Here is a tiny trained network, its code and every weight. The questions are about switching its units off for an input and a class, where a switched-off unit gives its printed mean instead of its output.

import numpy as np


def w(rows, s, z=0):
    codes = np.array(rows[::2]) - 128.0
    scale = np.full(codes.shape[1], s)
    scale[-1] = z or s
    return codes * scale


def norm(h):
    return h / np.sqrt((h * h).mean(-1, keepdims=True) + 1e-5)


def f(y):
    return np.maximum(y, 0)


def log_softmax(a):
    a = a - a.max(-1, keepdims=True)
    return a - np.log(np.exp(a).sum(-1, keepdims=True))


def net(x, mask):
    res = np.array(x, float).reshape(1, 8) / 4 @ E
    u = 0
    for l in range(2):
        y = f(norm(res) @ A[l][:, :-1].T + A[l][:, -1])
        res = res + np.where(mask[u : u + 7], y, B[l][:, -1]) @ B[l][:, :-1]
        u += 7
    return log_softmax(norm(res)[-1] @ U[:, :-1].T + U[:, -1])


A, B = {}, {}
E = w([
[16,93,251,38,135,113,219,143],'x0',
[124,134,133,133,129,136,130,136],'x1',
[123,128,118,122,138,119,122,126],'x2',
[130,122,127,130,109,122,134,117],'x3',
[123,131,122,126,122,128,127,128],'x4',
[213,214,170,171,103,26,172,148],'x5',
[142,111,136,129,140,123,124,125],'x6',
[127,17,100,170,45,132,36,255],'x7',
],0.0077)
A[0] = w([
[29,102,243,154,99,2,81,217,121],'0.n1',
[79,78,161,109,119,150,147,217,2],'0.n2',
[65,98,112,69,108,106,181,113,45],'0.n3',
[174,187,163,116,104,62,131,192,182],'0.n4',
[152,87,33,58,101,165,41,97,131],'0.n5',
[67,25,80,169,111,161,132,137,51],'0.n6',
[140,79,84,214,79,115,82,170,58],'0.n7',
],0.0088,0.0067)
B[0] = w([
[218,88,169,84,40,225,203,191,254],'0.n1',
[121,151,186,153,66,109,52,170,164],'0.n2',
[103,153,177,145,158,137,114,68,164],'0.n3',
[162,168,41,107,141,39,114,108,254],'0.n4',
[126,198,109,132,192,176,182,119,225],'0.n5',
[80,153,162,255,160,118,23,160,185],'0.n6',
[47,61,80,152,224,59,130,173,211],'0.n7',
],0.0098,0.0073)
A[1] = w([
[74,64,248,101,151,194,125,109,100],'1.n1',
[105,93,97,127,184,210,146,96,137],'1.n2',
[155,139,80,175,152,165,136,26,63],'1.n3',
[125,143,140,156,136,213,115,88,3],'1.n4',
[103,131,138,105,108,167,115,68,86],'1.n5',
[125,131,157,83,131,123,212,114,67],'1.n6',
[142,168,133,141,164,220,166,77,30],'1.n7',
],0.012,0.0039)
B[1] = w([
[2,228,140,122,120,59,46,60,255],'1.n1',
[116,58,158,22,81,244,146,136,242],'1.n2',
[221,97,202,193,33,197,94,47,249],'1.n3',
[198,78,120,59,62,70,209,107,176],'1.n4',
[51,77,29,85,66,188,204,61,168],'1.n5',
[100,156,147,160,243,96,203,141,237],'1.n6',
[178,16,82,73,76,78,87,185,228],'1.n7',
],0.0087,0.006)
U = w([
[202,43,180,59,56,242,178,187,253],'0',
[222,226,92,186,149,91,84,15,108],'1',
[68,49,70,212,220,216,29,180,88],'2',
[193,102,44,193,204,49,74,233,79],'3',
[34,138,193,35,141,148,148,29,117],'4',
[148,220,208,68,215,65,251,107,59],'5',
[16,150,236,153,80,166,23,237,60],'6',
],0.012,0.0063)

Each question gives the input, the list of numbers given to net, and the class t.
The units are the neurons (one row each of A and B). Each row of codes is followed by its name. A weight is (code - 128) times the scale printed after its matrix; where a second scale follows, it is the last column's (A, B and U).
mask holds one flag per neuron, layer by layer. A switched-off neuron (its flag False) gives its mean, the last column of its row in B, instead of its output. The means were averaged over made-up inputs and are rounded, as every weight is.
A unit's drop is (log p(t) with every unit on - log p(t) with that unit switched off) / (log p(t) with every unit on - log p(t) with every unit switched off).
The circuit of an input: a set's keep is (log p(t) with only the set's units on - log p(t) with every unit switched off) / (log p(t) with every unit on - log p(t) with every unit switched off). Starting from the 12 units with the biggest drops (on a tie, the unit counted first), units are removed one at a time, each time the one whose removal leaves the highest keep (on an exact tie, the one counted first), for as long as the keep stays at least 0.8.
circuit, biggest first: the units of the circuit, biggest drop first
top k neurons: the k neurons with the biggest drops, biggest first
top k neurons in layer l: the k neurons of layer l with the biggest drops, biggest first
drop of u: that unit's drop, to one decimal
input [0,1,1,8,-2,4,-7,2], class 3: circuit, biggest first	0.n7
input [0,-1,-3,3,-7,2,1,-6], class 1: circuit, biggest first	0.n1, 1.n3
input [-3,-7,8,1,-4,-1,-2,2], class 2: top 2 neurons	0.n7, 0.n1
input [2,-7,8,7,2,-7,-7,8], class 6: top 3 neurons in layer 0	0.n4, 0.n2, 0.n1
input [1,2,-3,-6,-6,-8,-6,7], class 6: top 2 neurons	0.n4, 0.n2
input [5,-4,8,5,1,7,5,2], class 0: top 3 neurons	0.n1, 1.n1, 0.n5
input [-8,2,8,1,8,0,2,1], class 2: top 3 neurons	0.n7, 0.n1, 0.n4
input [0,-5,6,-8,-3,8,2,-8], class 1: top 4 neurons	0.n1, 0.n4, 1.n2, 0.n7
input [4,-2,7,-8,-8,0,4,6], class 6: top 2 neurons	0.n6, 1.n1
input [-3,2,-3,0,3,1,-7,1], class 3: top 2 neurons	0.n7, 1.n1
input [2,0,-6,8,5,-3,-5,0], class 4: top 2 neurons in layer 0	0.n3, 0.n7
input [3,6,3,-3,1,8,-7,1], class 0: top 4 neurons	0.n1, 1.n1, 0.n5, 0.n7
input [1,-3,5,-5,-8,0,-4,2], class 6: top 3 neurons in layer 0	0.n2, 0.n6, 0.n4
input [8,2,-8,-7,-4,-2,6,7], class 6: circuit, biggest first	1.n1
input [0,-3,7,-1,8,-2,3,1], class 2: top 2 neurons in layer 0	0.n6, 0.n1
input [0,0,-1,-2,0,5,8,-4], class 1: top 2 neurons	0.n1, 0.n4
input [2,-6,6,7,8,2,-5,0], class 5: top 2 neurons in layer 0	0.n3, 0.n4
input [0,-1,3,-6,2,-5,-7,-1], class 0: top 2 neurons	0.n5, 1.n7
input [-8,-1,5,-3,-3,-3,-5,-1], class 0: top 2 neurons	0.n4, 1.n2
input [6,-2,-2,0,5,-4,2,6], class 6: top neuron	1.n1
input [-7,6,7,-2,-2,-2,-8,-1], class 0: drop of 0.n4	0.2
input [3,-2,-7,-3,-8,-1,-1,8], class 6: drop of 0.n6	0.2
input [4,4,-8,3,1,-2,2,6], class 6: drop of 1.n1	0.1
